Below are the code and all the weights of a small trained network. Each question names an input and a class and asks about switching units off, where a switched-off unit gives its printed mean instead of its output.

import numpy as np


def w(rows, s, z=0):
    codes = np.array(rows[::2]) - 128.0
    scale = np.full(codes.shape[1], s)
    scale[-1] = z or s
    return codes * scale


def norm(h):
    return h / np.sqrt((h * h).mean(-1, keepdims=True) + 1e-5)


def f(y):
    return y / 2 * (1 + np.tanh(0.7978845608 * (y + 0.044715 * y**3)))


def log_softmax(a):
    a = a - a.max(-1, keepdims=True)
    return a - np.log(np.exp(a).sum(-1, keepdims=True))


def net(x, mask):
    res = np.array(x, float).reshape(1, 8) / 4 @ E
    u = 0
    for l in range(2):
        y = f(norm(res) @ A[l][:, :-1].T + A[l][:, -1])
        res = res + np.where(mask[u : u + 8], y, B[l][:, -1]) @ B[l][:, :-1]
        u += 8
    return log_softmax(norm(res)[-1] @ U[:, :-1].T + U[:, -1])


A, B = {}, {}
E = w([
[177,30,103,179,93,141,21,178,147,188,159],'x0',
[137,139,126,136,118,127,123,123,131,122,137],'x1',
[103,181,179,59,117,152,34,111,158,165,113],'x2',
[104,103,194,116,88,240,193,131,134,158,227],'x3',
[113,116,133,127,139,129,127,134,130,123,122],'x4',
[101,157,67,78,62,159,96,253,35,50,137],'x5',
[120,133,125,141,124,126,115,102,84,129,138],'x6',
[77,113,144,97,81,23,147,159,148,156,181],'x7',
],0.0044)
A[0] = w([
[138,138,151,153,159,133,134,118,154,187,80,101],'0.n0',
[108,194,141,61,99,161,36,106,127,196,93,89],'0.n1',
[177,27,101,148,118,181,66,178,140,207,115,49],'0.n2',
[124,85,180,99,79,250,189,106,122,142,201,76],'0.n3',
[191,121,141,123,186,252,105,99,102,63,75,3],'0.n4',
[32,163,114,79,126,94,208,105,144,85,132,137],'0.n5',
[159,148,158,223,162,240,98,114,134,77,35,92],'0.n6',
[143,68,63,218,121,105,225,136,96,73,149,97],'0.n7',
],0.0047,0.0032)
B[0] = w([
[97,133,104,120,171,165,135,81,87,73,197,159],'0.n0',
[197,67,190,110,171,121,155,138,127,46,140,228],'0.n1',
[101,149,168,198,87,132,113,103,124,85,77,230],'0.n2',
[131,201,119,193,240,87,96,212,110,141,164,243],'0.n3',
[156,126,147,95,19,79,162,191,97,205,108,198],'0.n4',
[153,110,148,192,62,147,107,140,112,185,81,254],'0.n5',
[73,113,123,64,92,2,160,127,114,194,152,253],'0.n6',
[207,45,206,32,172,157,102,112,124,92,97,236],'0.n7',
],0.0075,0.0023)
A[1] = w([
[116,226,242,47,121,115,23,113,157,90,161,101],'1.n0',
[133,94,92,159,158,141,103,15,181,178,160,77],'1.n1',
[148,68,159,155,48,64,84,173,150,166,162,106],'1.n2',
[91,239,166,113,106,190,241,75,106,106,35,106],'1.n3',
[84,43,75,191,48,212,34,91,159,126,132,105],'1.n4',
[102,85,161,127,120,47,142,103,149,220,161,252],'1.n5',
[157,157,45,126,208,3,53,118,117,87,17,58],'1.n6',
[105,130,61,77,71,179,69,221,67,69,124,103],'1.n7',
],0.0053,0.003)
B[1] = w([
[191,50,119,132,144,120,169,126,95,125,110,192],'1.n0',
[76,158,92,104,165,169,158,90,151,85,113,167],'1.n1',
[92,138,161,129,69,115,156,103,69,145,99,197],'1.n2',
[115,103,141,208,70,137,58,157,137,76,103,193],'1.n3',
[149,171,149,193,124,147,164,172,145,65,63,162],'1.n4',
[131,161,45,68,82,128,101,153,110,105,116,237],'1.n5',
[113,146,184,158,139,180,142,200,119,190,223,254],'1.n6',
[102,155,70,103,186,117,150,2,211,142,126,228],'1.n7',
],0.0085,0.005)
U = w([
[108,183,152,184,189,133,124,197,130,186,246,218],'0',
[111,144,151,226,68,138,110,132,134,72,44,138],'1',
[83,171,46,85,182,140,148,38,194,106,125,122],'2',
[112,143,101,61,56,86,156,141,87,177,114,114],'3',
[207,26,167,82,178,129,128,120,107,89,117,2],'4',
],0.011,0.00084)

Each question gives the input, the list of numbers given to net, and the class t.
The units are the neurons (one row each of A and B). Each row of codes is followed by its name. A weight is (code - 128) times the scale printed after its matrix; where a second scale follows, it is the last column's (A, B and U).
mask holds one flag per neuron, layer by layer. A switched-off neuron (its flag False) gives its mean, the last column of its row in B, instead of its output. The means were averaged over made-up inputs and are rounded, as every weight is.
A unit's drop is (log p(t) with every unit on - log p(t) with that unit switched off) / (log p(t) with every unit on - log p(t) with every unit switched off).
The circuit of an input: a set's keep is (log p(t) with only the set's units on - log p(t) with every unit switched off) / (log p(t) with every unit on - log p(t) with every unit switched off). Starting from the 12 units with the biggest drops (on a tie, the unit counted first), units are removed one at a time, each time the one whose removal leaves the highest keep (on an exact tie, the one counted first), for as long as the keep stays at least 0.8.
circuit, biggest first: the units of the circuit, biggest drop first
unit that matters most: the unit with the biggest drop
top k neurons: the k neurons with the biggest drops, biggest first
top k neurons in layer l: the k neurons of layer l with the biggest drops, biggest first
input [3,7,-7,2,-5,-1,-2,2], class 4: unit that matters most	0.n7
input [-7,-8,8,-3,2,-1,0,-8], class 3: top 3 neurons in layer 0	(0.n6 0.n4 0.n2)
input [-1,0,5,-3,-6,-1,0,-4], class 4: top 3 neurons	(0.n1 1.n0 0.n5)
input [8,-4,1,1,1,5,-5,-4], class 1: top 2 neurons	(0.n2 1.n4)
input [7,7,4,6,4,7,5,5], class 1: top 2 neurons in layer 0	(0.n2 0.n6)
input [-3,5,-7,5,-2,-5,6,-2], class 4: top 3 neurons	(0.n7 1.n6 1.n7)
input [-6,5,-6,-8,0,-6,2,-6], class 0: top 2 neurons	(1.n6 1.n7)
input [2,5,-4,-6,-7,-8,-2,7], class 2: top 3 neurons	(1.n1 0.n3 0.n6)
input [-7,-1,-3,-2,-3,-7,4,2], class 1: top 2 neurons in layer 1	(1.n3 1.n7)
input [5,-2,8,6,7,-8,8,-5], class 2: top 4 neurons	(1.n1 1.n6 0.n7 1.n5)
input [-3,5,6,-6,4,-2,0,6], class 0: top 3 neurons in layer 0	(0.n6 0.n7 0.n4)
input [-7,4,-8,-2,-4,7,6,0], class 4: top 4 neurons in layer 1	(1.n4 1.n2 1.n5 1.n1)
input [3,3,8,-1,-5,2,1,6], class 4: top 2 neurons	(0.n1 1.n0)
input [3,7,-6,-4,-3,-1,-2,4], class 4: circuit, biggest first	(0.n7)
input [-7,7,-4,-7,-6,8,-3,0], class 2: top 3 neurons in layer 1	(1.n7 1.n4 1.n2)
input [1,6,7,5,7,-5,-7,7], class 3: top 3 neurons in layer 1	(1.n5 1.n7 1.n6)
input [0,8,7,6,4,-1,0,-4], class 4: top 3 neurons	(1.n0 0.n1 1.n6)
input [5,-1,5,-3,8,5,-5,3], class 1: top 4 neurons	(0.n2 1.n4 0.n7 0.n3)
input [-2,2,-4,-8,-2,0,-3,8], class 0: top 3 neurons	(1.n6 0.n6 0.n4)
input [6,-2,2,-8,-4,2,5,-5], class 0: unit that matters most	1.n6
input [-5,6,0,1,-5,7,0,3], class 2: top 2 neurons	(1.n7 0.n2)
input [-2,-4,4,-1,3,-3,-3,-1], class 4: top 3 neurons	(0.n1 1.n7 1.n0)
input [-8,-4,3,6,5,0,2,3], class 1: top 2 neurons in layer 1	(1.n3 1.n6)
input [7,-6,-3,-6,-8,-1,-2,-8], class 3: top 2 neurons in layer 1	(1.n3 1.n2)
